Each row has a class, written as a number after it.
[-169  -66  264  -84  255   -7  171  -62  -24  122 -226 -128  247 -190
  259   88  225   20  -26  178  128  -42  271 -229 -423  -48 -108 -237
 -143  164   40   65  143 -177   -4] -> 5
[  58 -407 -530  292 -556   15  -25   63   18  261 -115  224  665  -91
   52 -200  121   72  -81  268  310  211  899 -100  113  164  687  -54
  339  414  242  366  245 -295  274] -> 1
[-148  -94 -163 -455  400 -341  125   82 -262  323 -331   34 -175  250
  114  341   70  104   23 -114 -109  220  -35 -113 -262  460   -1   44
  207   83   55  281  110  316  392] -> 2
[ -29 -131   70  221 -163  -57   66  205 -205  -78  -95  199  -83  -41
  126  107  -84  211 -123  -11 -121  262  125   -1    7  171   30   47
   47  -93  -51    2   29   67  166] -> 2
[ 186 -158 -166  276 -384 -306 -181 -108  131   78  475  296 -125  -73
 -379 -281  336 -320 -161   28  -93  -74  262  422  410  129   48  -34
  -53   -7  -45   89  405 -195 -127] -> 0
[ 109  154 -146   -9  -24  163 -183  -71   47  -28  318   20   -1  332
  111  -85  -18 -314   22 -196   89 -110  -36  111  -26   27  259   51
   27  -71    7   80    5  -24 -135] -> 6
[ -40   62  -93  387 -452   88  -74   36   95  -38  -35    9   32 -445
  287  -15   98 -125 -240   52   88  379   99  227  259    3  118  490
    9   98  -23 -198  336  -40  147] -> 8
[-244   -8  156 -148  201   70 -136 -125   17 -225  259  -62  -86  194
 -155 -272  169 -154  -22   -9 -119  -60  134  324  302  -18 -102  168
  178   85  258  -61  247   77   43] -> 8
[ -98   65 -163  -36   63  118 -104  125  -96  -81   26   12  139  160
  -67   88  -52    1  -28  191  257   86  -46  216  -54  -79    9    5
    5 -113  -68  233  -24   48  -47] -> 3
[-258  419 -173 -306  158 -541  335   83 -117  183 -227 -125 -144  128
   86  120  -80  133  104 -487 -111   -1 -360 -267  275  391 -142  -18
  134  335   79   -7   21  373  287] -> 1
[ -39 -137   20  179 -186  381  -62   21  -18  -17 -151  -79  188 -302
 -109  -89  -81  220  -59  371   16  192  258   41 -249   24  -46  249
 -114  -67  -56   33  185  -23   56] -> 7
[-127  -97  224  -45 -133 -131 -398 -161  121  -10   67   78 -383 -145
 -214 -243  314 -130 -100 -196 -204 -140 -151  280  -38 -104 -123   45
  289  -99  276 -250  218 -134 -141] -> 9
[ -78   28  139  -79  153  -26  212  -64  -47   92   -6  -73   36 -117
  390   64  -56  133   33  -58   53  -92   48 -249   36 -138    7 -119
 -214   19  -73   90 -283    6   87] -> 10
[ -15  -70 -261   34 -215   15  157 -109   47   51    9  -31  231  -50
   67  -12   73   32  -54  211  177  138  298   25   68 -140  200   92
  -16   90 -228  204 -177   32    4] -> 1
[ 401 -281   77   51 -197  473 -355   96   71 -106  360  -31 -303  -10
  -59 -292  -91  135    4  -32 -168   45  477  -66   69   64  140  150
 -206 -362   17  -95 -102   79 -290] -> 4
[  11  255 -294 -135  -44 -435  -17  -95  278  172  116 -477   66  151
   69 -340  120 -303  -50 -328  192 -190 -405  154  139 -288  111  204
  -78 -120   29  -93 -323  -17 -244] -> 8
[-159 -111  188  116  -69   40 -442   12   58 -124  226  -31 -246 -240
  -60   42   79 -130 -187    2  125   -8 -535  457  121 -304 -185  157
  122 -207   56 -411  240 -261 -159] -> 9
[ -20  194 -435  105   58   59  -40  220  175 -137  -10  151  302   82
  158   87 -353   92   56  143  378   41 -211  123  211 -259   93 -119
  288   77   82   17 -147   67   72] -> 7
[  58  309    0 -142 -151  -91  -34   11   92 -164  -17 -157 -119  244
   92  -53   15 -195   12 -364  -34 -112 -268   95   14  -12   64   54
  102  -58    4   -3 -140  201  -93] -> 5
[-229  -69  385  165 -158  145 -144 -304   13   22  -55 -338  -90 -229
  -19 -123  209  223  137  183 -134  -93  125   53  -17 -208 -326  360
 -183   59  -26 -141   92 -171 -123] -> 4
[ 187  -62  245 -193   56 -117  184   81 -222  152  300 -312 -321  355
 -392  -10   86 -150  155 -361 -240 -283 -318  -63  284  -11   16  -93
 -254  102    6 -150   64   -6    2] -> 7
[  70  -85 -448 -210  179  201  -90  276   -4  -82  253  -18 -107  165
  403   -8 -297  137  135   -1   53  183    8  155  284  269    6   73
  -30 -131   56  194  -17  192  245] -> 10
[ -26  -80 -165   92  216  454  -24   56  -31   64  381  -56    9  -52
 -169 -219 -154  -81  -67  228   31   38  104   67  128   68   30  169
 -208 -132   54  -91  235 -195  181] -> 4
[ 214 -107 -349  166  -85   71 -193  238   28  101  107   86   86  134
  206   85  -92   71   37  114  256  132  140  147   64  -43  186  -23
  -41   51   22   72  186  -38   73] -> 2
[-163  152  -48 -131 -150  142   95  -70  -45  134 -105 -195  149  -28
   44  -18  -94   29   11   13   91  -21   70   50  112  -70   10  234
  139  224  -15  176  231  140  -85] -> 1
[ 340 -215 -132  143 -238   64  196 -127  164  -34   31  -47 -164  -87
 -142 -259 -203  190 -167 -132   39   54  108 -332  119 -172  220  -36
 -462  -89 -250 -228 -447   41 -161] -> 10
[ -53 -360  299 -113  376   44  -70   64 -330  211  126   16 -370 -313
  -63  112    9  339   47  335 -160   79  -72   54 -154  149 -348   46
 -367  -43 -120   74  403 -112  331] -> 3
[  19   73  243  -86  -17   83  318  106 -164   60 -127  -63 -194 -109
   97   -2   -9    7   48 -110 -100  111  -10 -276 -126  -25   49   81
  -15   30  -67    8  -52  199   62] -> 9
[ 168   76 -373   50   15  382 -393  -76  177 -448  297  127  -71  176
  -18  -66 -530  254   70  129  282   32   43  279  394 -431  176   81
   15  -94  -45   15 -242  312 -430] -> 6
[ 190 -291  -15 -238  293  113  203   80 -240  202   34  305 -397  -90
  116  270   36  176  140  245  -97  119   92 -323 -251  384  206 -283
 -197 -141 -140  174  347  192    5] -> 0
[ 210  -16 -493 -169  -79  533 -426   24   -1 -141  245  -27 -210   86
 -193 -100 -410  351  109  139   44  122  381   52  601   30  196  190
   39  -83  -21  231   -1  363 -217] -> 5
[ 246 -152 -280  109   47  278  -96 -116   57   98 -109   10   35  279
   72  -82 -151  102  130  141  -19  -26  262   12 -117 -226  115   77
   -8   25  -10  130 -139 -173  -64] -> 3
[  43 -503 -127  183 -322  -89 -501 -143  205  116   66  181  143  -61
 -309 -336  131  198 -139 -135   79  -72  580   84  282 -103    4   57
  284  150  387 -190   62 -286 -144] -> 0
[ -34   55   -7 -294   52  314  320  206   52 -229   36 -218  140  294
  168   35  129 -186   82  116  335  -46 -274   -2  100 -125  176 -140
   37 -123 -158  156 -216   92  -31] -> 3
[ 289 -283 -548  209 -412  -62   67  -30  402  169 -388 -192  570  -16
   95 -213  106 -206 -126   -8  180   46  315  -66   53  146  280  -64
  142  114   76  103 -233 -504   51] -> 10
[-129   40   87  -68  127  232 -312   31 -113 -151  141 -266 -198  344
 -385   39  -60  -47  111 -105  101   58 -120  103  279   82 -445  247
 -105  -84   23   75 -120  100  -74] -> 7
[  57  255 -279   58 -141  -29  -86  -15  -47   54 -301  149  347   86
  275  168 -131  107  -24  -35  110   81  275  -43  -64   68  354   55
  329   46 -109  315 -117  150   53] -> 2
[-113  102   14  245  -65   79 -266  -30   61 -224 -203  157  107  188
 -149   39 -132  151    1  205 -139   71  192  153  277   23 -152  155
  481   60   88  -61   68   68 -173] -> 10
[-146  -41 -175  252 -130  -91  123 -101  134  -38  544  -83   19  -29
  -54 -223  -52 -128 -100   96   43 -227 -469  413  231 -397 -149   14
 -303 -157 -116 -180 -125 -361  130] -> 5
[ -88   68 -259  287  108  481 -365  222 -128 -353  391  -26  164  159
 -215  -13 -381   71  -75  182  141  236   19  307  281   27   66  243
  -87  -76   92 -276  164   -9  179] -> 9
[ -96  283 -150  -54  -98 -348 -124 -224  220  177   14  126   16   32
 -348  -61  465  -81  196 -111   -7 -279   15   13 -116  -35 -238 -192
  238  234  111 -125  169    9 -205] -> 5
[ -40 -139  207  -49   14  124  172   26   53   85  -19   53 -160 -332
   94 -109   21  -60  -60   10  -12  -17   62 -248 -134   76  -30 -113
  -20 -145  132   13   90  -58 -163] -> 4
[ -67 -110  -89   -9  -27  -96  109  111    0  -81 -257  231  462  233
  310   51  137 -120  -38   83  177  129  368 -125  -78  260  374 -216
  599  168   86  304  -12 -116   52] -> 6
[-150  -47 -715  300   76 -518 -176 -341  271   79 -389  109  210   95
  371 -144  122  113  247   66  131  237  315 -109  255  274  175  320
  493  263  229    6   77 -173   79] -> 4
[ -45 -129 -216  -97   74   13  145  141   67  -22   44  175  254 -137
  206  -52  100  -21  -12  323  304  100  295  -54   29   -6  408 -183
  165  -75  123  251   74  136   26] -> 1
[-329  301   -9 -117   -5 -252  149 -178  200   79 -258 -501  353  -68
 -124 -161  -54  124   55 -159   50 -384 -258  -52    4 -354 -181 -159
   53  302  237 -160 -218 -107 -185] -> 2
[-100   39    3  194 -154   46  -83   63 -137  -99   -2   73  207  -56
   42  235  -69   -4 -163  -92 -138  170  148  -23  202  155  136   67
  386  147  -17 -214  -39 -145  125] -> 2
[-156  -39  129 -228  249  129 -386 -378   72 -352 -142   88 -178  240
   78  -34  216   11  195   21  246   13  393   98  390  135   92  216
  270  170  209  233  479  348 -232] -> 4
[  98 -282  143   53  -79   83  -89  318 -165 -298  565  100 -319   -6
  -73  -43 -177 -113 -211  -45  100  128 -199  486  463 -257   39    3
 -189 -225   47  -45   59   45  -24] -> 8
[  52 -122 -141  176   56 -122 -415 -194  145 -275  260  174 -229  242
  -84 -189   89   38  155   29 -164   40  147  203  301  153 -130  210
  193 -213   15 -121    5   67 -195] -> 9
[  71  123 -367   62  -22  685 -246  229 -305  -84  185  -98  108  318
  -44  182 -513   12  -26 -126  135  249  247  -43  274  170   65   59
  -73   -2  -83  259 -255  -77   89] -> 9
[  54 -103  -23  611 -169 -201   -6  -98   18  115   49  301  225  -18
 -141  -85   82   20  -12   61   12 -153  109   -6   84 -195   69 -168
  -32  122   73 -145  -30 -520  112] -> 6
[ -99 -349  -75  368 -256  211    2  113 -105  -50  309  297 -140 -377
   73  -75   60  144  -29  287  -24  202  184  232   92  -60  -34   89
 -241 -161  112  -22  254 -175  175] -> 3
[ -74 -161  -67  276   73  -14 -321   39 -133 -109 -330  478  -99  130
  144  175 -120   98   -5   11 -407  254  252  -33 -133  634  -19   18
  562 -141  306   51  225  -96  171] -> 9
[ -28 -164   10  -33 -107 -211  243 -226  204  135  -60   35  158 -366
   52 -137  201 -180  -69  120  106 -147  -35 -131 -327   -9  -14 -246
  -20 -165 -110  125  -69 -226 -356] -> 10
[ 261  133 -167  101 -238   24   75  279  -51   91   33  150 -167  -47
  -17  141  156   53   75  -37  261   93  -38  -95  161 -161  253 -133
 -288 -149 -134   66 -201  212   87] -> 10
[  50   69   27    7 -144   87   14   52   19  -77   91  -69 -230   -2
 -180 -239  224  -88  145    9 -260  101  166   -5  -24   96 -115  145
  150 -144  -37  -67   35  112 -287] -> 7
[ -20   58 -312  190  -88  -99   -6  -34   15  -11  -51   30   25  327
  168 -129 -276   77  -29 -127  -63   77   89  -46   46  -18  127  122
   36  -63   65  109 -320   32  -84] -> 3
[  37 -415   21 -202  118  668 -322   15 -172 -179   21 -171  -23  280
  -70  -57   12  125  -17 -224  121  230  729  -68  117  355 -177  202
 -263  -70  146  170   -6   35   78] -> 1
[  88  141 -553  417  -78 -310  -54  118   83   31  237  -10  202  199
   79 -182  168 -354  -85   40  -29  190   71  419  111  -90  224  306
  -30 -223    7  -53 -165 -207  144] -> 3
[  88  -15  -41  311 -262  158 -392   38  154 -438  372  199 -244  266
 -197  -96   79  -84  -28   73  233   13 -178  550  403 -548  200  113
  175  -24   61 -445  287   80 -337] -> 2
[  45   15   59 -202  139 -120   87   -3  -99   79   89  -18  -69  268
 -222  108   85 -105  -80 -127 -107  -65  114  -77   99  223  -64  -61
 -135 -251 -128  270 -299  228  -25] -> 1
[  -7   12  110  -80  -56  276 -282   54 -149 -383  312 -235   72 -129
   43   95 -138  -81  -50  -20  -49   10  -92  490  302 -175  132  197
  118   95   13 -133  148  -91  169] -> 5
[ -91 -254 -390   58  188  337  197  -98 -166  156  180  545   -9 -213
  568  196 -256  285  231  389  140   57  156 -258  101  -60  390 -177
  194   17   -7  255  173 -128  118] -> 3
[  89   52 -239  -17  -28  -55  -58 -150   50  205   77 -113  210  376
  -57 -143  253  -89  119 -118  102 -110  362 -231  -65  121  212    0
 -115  -39  -42   95 -184   -3 -174] -> 10
[  98 -169 -552  226  -18  156 -325  -23  188  -73  168  219  255  379
 -359 -108  184 -112   49  399  220  221  526  102  103  187  168   66
  226  -99   24   49  109   -1 -232] -> 9
[ 114 -191 -123  -82  -60   52  221  205 -244  233  302  140 -363  -39
 -322  -41  -70   29  -14  -89  -23   81  -76 -120  149  165   12 -125
 -323 -113  -78  167   39   87  203] -> 9
[-187   69  -45  -71  -69 -214  -19  -28    6  -63  398  -24  -51 -107
  -62 -109   11 -174 -158 -205  223 -174 -304  262  629 -167   90  -72
  -25   36   52   27   52  -51   70] -> 1
[-159  -58  -27  -68   98  161  204  -72  -98   39  -50   74   65   17
   89  -44  101   -8   47   43   26  -14  140 -252  106  287  108  -33
   53  -68   20  173  162  -35   -5] -> 3
[ -44 -205  -21 -178  -93   30  342  280  -62   38  214  -46  -12  181
 -165   60  245 -238 -111  -68  459   60   -1  -33  172  -88   73 -362
 -356   -1    9  193   -1  103  -91] -> 9
[  84 -140 -625  208 -107  -15 -207  -21  182 -131 -209  410  470   70
  395   -1  200  188  192  179  199  334  808  -11  216  375  362  182
  443  140  162  175   71  123  350] -> 10
[-213    1 -201 -159  217 -213 -150 -188   10 -163  313 -482   13  503
    5 -104 -132   45  -43 -154   41  182  135  204  540   84 -267  380
 -169  369 -194  -39 -120  153   28] -> 7
[   9  201 -700   80  186  156 -173  140   99 -181   44  175  101  405
   35  190 -369  192  188  143  555  170  -80   36  335 -113   99  -71
   56   -2   -5  134 -239  221  -66] -> 4
[   3  -48 -163  136  -86  189  -56   -7  104 -245   95  244  -97   -9
  243  -35   47  -49   59   73   81  159  124  191  -18 -111   53   33
   79 -113   40    2   57   74  -80] -> 7
[ -98 -246  -40  -26  -33 -220  -48    6   92  -60  170   70  235   67
  227  -56  290 -117 -110   90  239  -54   44  315 -211 -273   57 -205
  117  -27   -7   26  -50 -276   11] -> 5
[  98   20  140  234 -174  -34    6 -126   44 -180   45  340   29   94
  320 -237  491 -229  145  -33 -266  -61  284  203 -564  149  153   59
  232 -328  -34   -9  232  -74  -73] -> 2
[-196   59 -382  290   -1 -567 -414 -117   85 -247  168 -115   41  249
  192   -9  226 -113   62   -8  176  243 -128  608  423 -173  -29  368
  179  165   67 -225   54 -127   -7] -> 8
[-219  234  140  224 -104 -181  296 -169  -62   -9  -46  -53   -6 -278
  115  -86   38  -51  -20   27 -288  -57 -105  114  -36 -150  -23   50
  -74  145  -20  -93  151 -101   88] -> 9
